Below is a small trained network, with its code and all its weights. Each question gives an input and a target symbol and asks what happens when units are switched off, that is, made to give their printed mean instead of their output.

import numpy as np


def w(rows, s, z=0):
    codes = np.array(rows[::2]) - 128.0
    scale = np.full(codes.shape[1], s)
    scale[-1] = z or s
    return codes * scale


def norm(h):
    return h / np.sqrt((h * h).mean(-1, keepdims=True) + 1e-5)


def f(y):
    return y / 2 * (1 + np.tanh(0.7978845608 * (y + 0.044715 * y**3)))


def softmax(a):
    e = np.exp(a - a.max(-1, keepdims=True))
    return e / e.sum(-1, keepdims=True)


def log_softmax(a):
    a = a - a.max(-1, keepdims=True)
    return a - np.log(np.exp(a).sum(-1, keepdims=True))


def net(x, mask):
    ids = ['δεζηθλμπψ'.index(c) for c in x.split()]
    T = len(ids)
    res = E[ids] + P[:T]
    u = 0
    for l in range(2):
        q, k, v = (norm(res) @ M[l].T for M in (Q, K, V))
        z = softmax(np.where(np.tri(T) > 0, q @ k.T / 4**0.5, -1e9)) @ v
        res = res + np.where(mask[u], z, O[l][:, -1]) @ O[l][:, :-1]
        u += 1
        y = f(norm(res) @ A[l][:, :-1].T + A[l][:, -1])
        res = res + np.where(mask[u : u + 12], y, B[l][:, -1]) @ B[l][:, :-1]
        u += 12
    return log_softmax(norm(res)[-1] @ U[:, :-1].T + U[:, -1])


Q, K, V, O, A, B = {}, {}, {}, {}, {}, {}
E = w([
[2,78,108,133,78,253,132,103],'δ',
[187,126,189,131,91,216,167,117],'ε',
[94,128,153,172,133,194,73,190],'ζ',
[95,76,160,142,186,148,109,67],'η',
[120,61,170,170,135,172,115,137],'θ',
[147,223,126,151,153,78,198,158],'λ',
[124,201,193,99,134,171,135,49],'μ',
[176,47,125,132,122,173,243,42],'π',
[111,139,97,175,226,127,157,174],'ψ',
],0.02)
P = w([
[165,101,115,56,174,55,158,195],'0',
[130,121,124,250,62,150,102,94],'1',
[140,158,125,244,77,153,114,87],'2',
[127,154,145,225,93,148,100,87],'3',
[128,146,160,206,106,153,105,82],'4',
[128,141,163,195,105,158,114,82],'5',
[125,132,167,171,110,164,99,96],'6',
[120,139,163,153,124,171,105,87],'7',
[126,132,168,137,113,167,108,103],'8',
[123,139,180,130,122,177,123,110],'9',
[114,139,176,102,120,197,124,102],'10',
[132,140,175,82,131,191,120,110],'11',
[122,121,181,81,140,194,131,117],'12',
[101,94,187,78,149,189,144,114],'13',
],0.011)
Q[0] = w([
[89,188,201,218,123,209,138,135],'L0H0',
[160,90,83,59,98,65,50,159],'L0H0',
[143,160,84,170,41,37,18,81],'L0H0',
[179,115,98,254,81,128,132,62],'L0H0',
],0.0075)
K[0] = w([
[161,151,135,118,199,160,180,136],'L0H0',
[185,141,164,188,64,82,112,58],'L0H0',
[122,119,141,252,106,156,114,83],'L0H0',
[103,145,160,172,177,121,177,118],'L0H0',
],0.011)
V[0] = w([
[84,253,175,174,113,171,76,109],'L0H0',
[21,114,78,124,254,90,81,159],'L0H0',
[2,118,79,100,126,203,136,81],'L0H0',
[173,100,125,221,205,216,149,208],'L0H0',
],0.0066)
O[0] = w([
[76,168,162,228,117,206,255,129,93],'L0H0',
[121,141,73,116,220,201,96,164,184],'L0H0',
[136,43,173,81,182,130,194,164,121],'L0H0',
[200,156,44,161,123,139,157,181,254],'L0H0',
],0.0095,0.0077)
A[0] = w([
[122,132,89,128,200,183,144,185,162],'L0N0',
[99,203,210,130,125,101,45,188,202],'L0N1',
[2,119,125,145,72,98,101,207,172],'L0N2',
[55,117,226,198,157,137,144,119,41],'L0N3',
[179,82,214,132,108,192,120,135,125],'L0N4',
[140,234,197,88,204,78,160,173,197],'L0N5',
[127,89,245,214,165,100,188,130,175],'L0N6',
[97,174,68,77,183,24,221,108,207],'L0N7',
[101,121,101,153,106,102,167,112,85],'L0N8',
[126,167,96,103,142,129,211,130,5],'L0N9',
[210,158,176,131,110,59,135,128,19],'L0N10',
[89,119,149,217,173,209,152,122,61],'L0N11',
],0.009,0.0028)
B[0] = w([
[110,130,107,182,178,84,158,96,254],'L0N0',
[148,26,78,97,113,200,122,63,153],'L0N1',
[128,30,191,149,164,97,152,122,146],'L0N2',
[113,81,134,134,100,147,55,168,158],'L0N3',
[120,135,93,94,186,162,59,99,219],'L0N4',
[31,105,50,139,88,164,96,42,173],'L0N5',
[162,80,102,180,67,158,62,139,181],'L0N6',
[72,111,220,113,89,151,111,147,154],'L0N7',
[177,157,113,128,86,173,124,162,121],'L0N8',
[199,69,147,90,153,216,98,179,137],'L0N9',
[43,123,95,142,103,131,179,187,140],'L0N10',
[77,255,115,71,123,202,189,120,242],'L0N11',
],0.0075,0.0076)
Q[1] = w([
[146,134,47,2,157,161,210,174],'L1H0',
[48,167,201,65,184,25,150,110],'L1H0',
[148,103,201,87,161,48,172,169],'L1H0',
[125,127,158,123,61,84,130,141],'L1H0',
],0.0085)
K[1] = w([
[126,149,59,31,117,36,60,199],'L1H0',
[174,156,45,254,147,117,77,196],'L1H0',
[60,136,39,228,97,109,49,109],'L1H0',
[107,103,161,188,146,111,75,87],'L1H0',
],0.0089)
V[1] = w([
[76,98,157,205,79,125,183,211],'L1H0',
[124,194,47,182,196,176,62,173],'L1H0',
[210,19,153,127,138,190,103,222],'L1H0',
[1,112,145,80,159,77,36,172],'L1H0',
],0.0096)
O[1] = w([
[100,3,66,92,129,230,165,234,26],'L1H0',
[167,158,91,145,66,128,8,200,255],'L1H0',
[200,35,254,115,155,141,180,250,208],'L1H0',
[45,221,139,51,157,115,74,152,14],'L1H0',
],0.0096,0.0055)
A[1] = w([
[125,150,124,103,129,38,150,171,254],'L1N0',
[55,127,190,140,219,100,177,65,45],'L1N1',
[139,87,219,173,138,122,71,71,103],'L1N2',
[104,245,208,125,156,89,84,153,36],'L1N3',
[166,71,132,53,34,120,139,108,29],'L1N4',
[125,177,108,191,93,97,107,125,189],'L1N5',
[145,140,141,126,174,116,17,122,123],'L1N6',
[49,125,194,53,177,119,97,173,7],'L1N7',
[61,111,102,54,164,77,136,84,161],'L1N8',
[132,90,105,110,173,148,123,101,147],'L1N9',
[107,107,119,125,82,17,157,85,187],'L1N10',
[115,163,189,162,156,170,114,149,144],'L1N11',
],0.011,0.003)
B[1] = w([
[171,165,125,92,71,151,181,107,125],'L1N0',
[77,146,100,55,120,104,104,177,169],'L1N1',
[85,131,177,151,125,136,204,134,209],'L1N2',
[109,123,69,226,130,157,216,152,190],'L1N3',
[100,107,148,194,169,98,115,164,150],'L1N4',
[130,119,181,80,88,142,162,115,254],'L1N5',
[107,61,150,185,90,128,118,123,246],'L1N6',
[72,144,142,160,106,140,51,72,164],'L1N7',
[145,168,105,97,84,150,246,125,131],'L1N8',
[101,142,151,158,138,153,151,106,158],'L1N9',
[189,97,165,131,152,131,146,122,146],'L1N10',
[150,129,168,142,99,158,160,132,222],'L1N11',
],0.013,0.0058)
U = w([
[106,110,170,66,138,183,115,222,61],'δ',
[162,29,69,117,151,128,204,43,137],'ε',
[157,233,6,112,180,179,191,167,127],'ζ',
[57,225,113,242,254,114,146,134,88],'η',
[217,127,217,121,94,147,181,98,167],'θ',
[69,201,150,114,109,129,82,2,115],'λ',
[20,129,123,93,11,202,148,156,121],'μ',
[78,173,160,48,179,45,138,94,254],'π',
[125,100,130,139,141,105,24,142,161],'ψ',
],0.0068,0.0034)

Each question gives the input, a string of symbols that net reads in full, and the target symbol t.
The units are the heads (4 rows each of Q, K, V and O) and the neurons (one row each of A and B). Each row of codes is followed by its name. A weight is (code - 128) times the scale printed after its matrix; where a second scale follows, it is the last column's (O, A, B and U).
mask holds one flag per unit, layer by layer, with each layer's heads first. A switched-off unit (its flag False) gives its mean, the last column of its rows in O or B, instead of its output. The means were averaged over made-up inputs and are rounded, as every weight is.
A unit's drop is (log p(t) with every unit on - log p(t) with that unit switched off) / (log p(t) with every unit on - log p(t) with every unit switched off).
The circuit of an input: a set's keep is (log p(t) with only the set's units on - log p(t) with every unit switched off) / (log p(t) with every unit on - log p(t) with every unit switched off). Starting from the 12 units with the biggest drops (on a tie, the unit counted first), units are removed one at a time, each time the one whose removal leaves the highest keep (on an exact tie, the one counted first), for as long as the keep stays at least 0.8.
circuit, biggest first: the units of the circuit, biggest drop first
top k neurons: the k neurons with the biggest drops, biggest first
k most important neurons of layer l: the k neurons of layer l with the biggest drops, biggest first
input λ δ θ π λ μ ε, target λ: circuit, biggest first => L1H0, L0H0
input π ζ ζ λ ψ μ δ μ λ, target π: circuit, biggest first => L1H0, L0H0, L0N5, L1N1
input ε ε ε ε η λ ζ μ η, target λ: circuit, biggest first => L0H0, L1H0
input ε π μ η μ ζ λ η η δ ε θ, target ε: circuit, biggest first => L0H0, L1H0, L0N6
input ζ ζ μ θ θ ε ε η μ ψ π ζ ζ ψ, target ζ: circuit, biggest first => L0H0, L1N6
input η π δ ε δ ψ π θ, target η: circuit, biggest first => L0H0, L1N3, L0N6, L1H0
input ε η ε ε ζ λ ψ θ λ ε δ λ, target μ: circuit, biggest first => L0N7, L0N5
input δ η θ ζ μ δ θ, target δ: top 2 neurons => L0N5, L0N6
input θ ε ζ ε η ε δ θ ψ ψ δ, target ζ: top 2 neurons => L0N11, L1N6
input μ ε μ ε ζ θ μ ε δ η, target μ: circuit, biggest first => L0H0, L1H0, L0N3
input ψ ε ζ, target ψ: circuit, biggest first => L0H0, L1H0
input ζ η ψ ψ ε λ ζ δ θ, target ζ: circuit, biggest first => L0H0, L0N11, L1N6
input η ζ θ, target η: circuit, biggest first => L1N3, L1H0
input ε μ δ δ η π θ θ η θ λ λ, target ε: 2 most important neurons of layer 0 => L0N5, L0N11
input η λ δ π ζ η λ η, target η: top 2 neurons => L1N3, L0N5
input ε π ψ ε, target ε: circuit, biggest first => L1H0, L0H0
input ε μ ψ η δ λ λ η π ψ, target ε: circuit, biggest first => L1H0, L0H0
input ε δ ζ δ δ λ θ λ λ π δ λ θ λ, target μ: top 3 neurons => L0N7, L0N10, L0N2
input ε δ ζ, target ε: top neuron => L0N1
input ζ δ μ ε, target ζ: most important neuron of layer 0 => L0N11
input μ θ ε η, target μ: top 2 neurons => L0N3, L0N11
input λ ε ψ ε π δ θ ε ε ε ε δ, target λ: 2 most important neurons of layer 0 => L0N6, L0N9
input ψ δ θ η, target ψ: top 2 neurons => L1N6, L0N11
input λ π μ δ λ λ θ λ δ ε δ, target λ: 2 most important neurons of layer 0 => L0N5, L0N6
input π ε θ δ ε η ψ ε δ η, target π: top 2 neurons => L1N1, L0N7
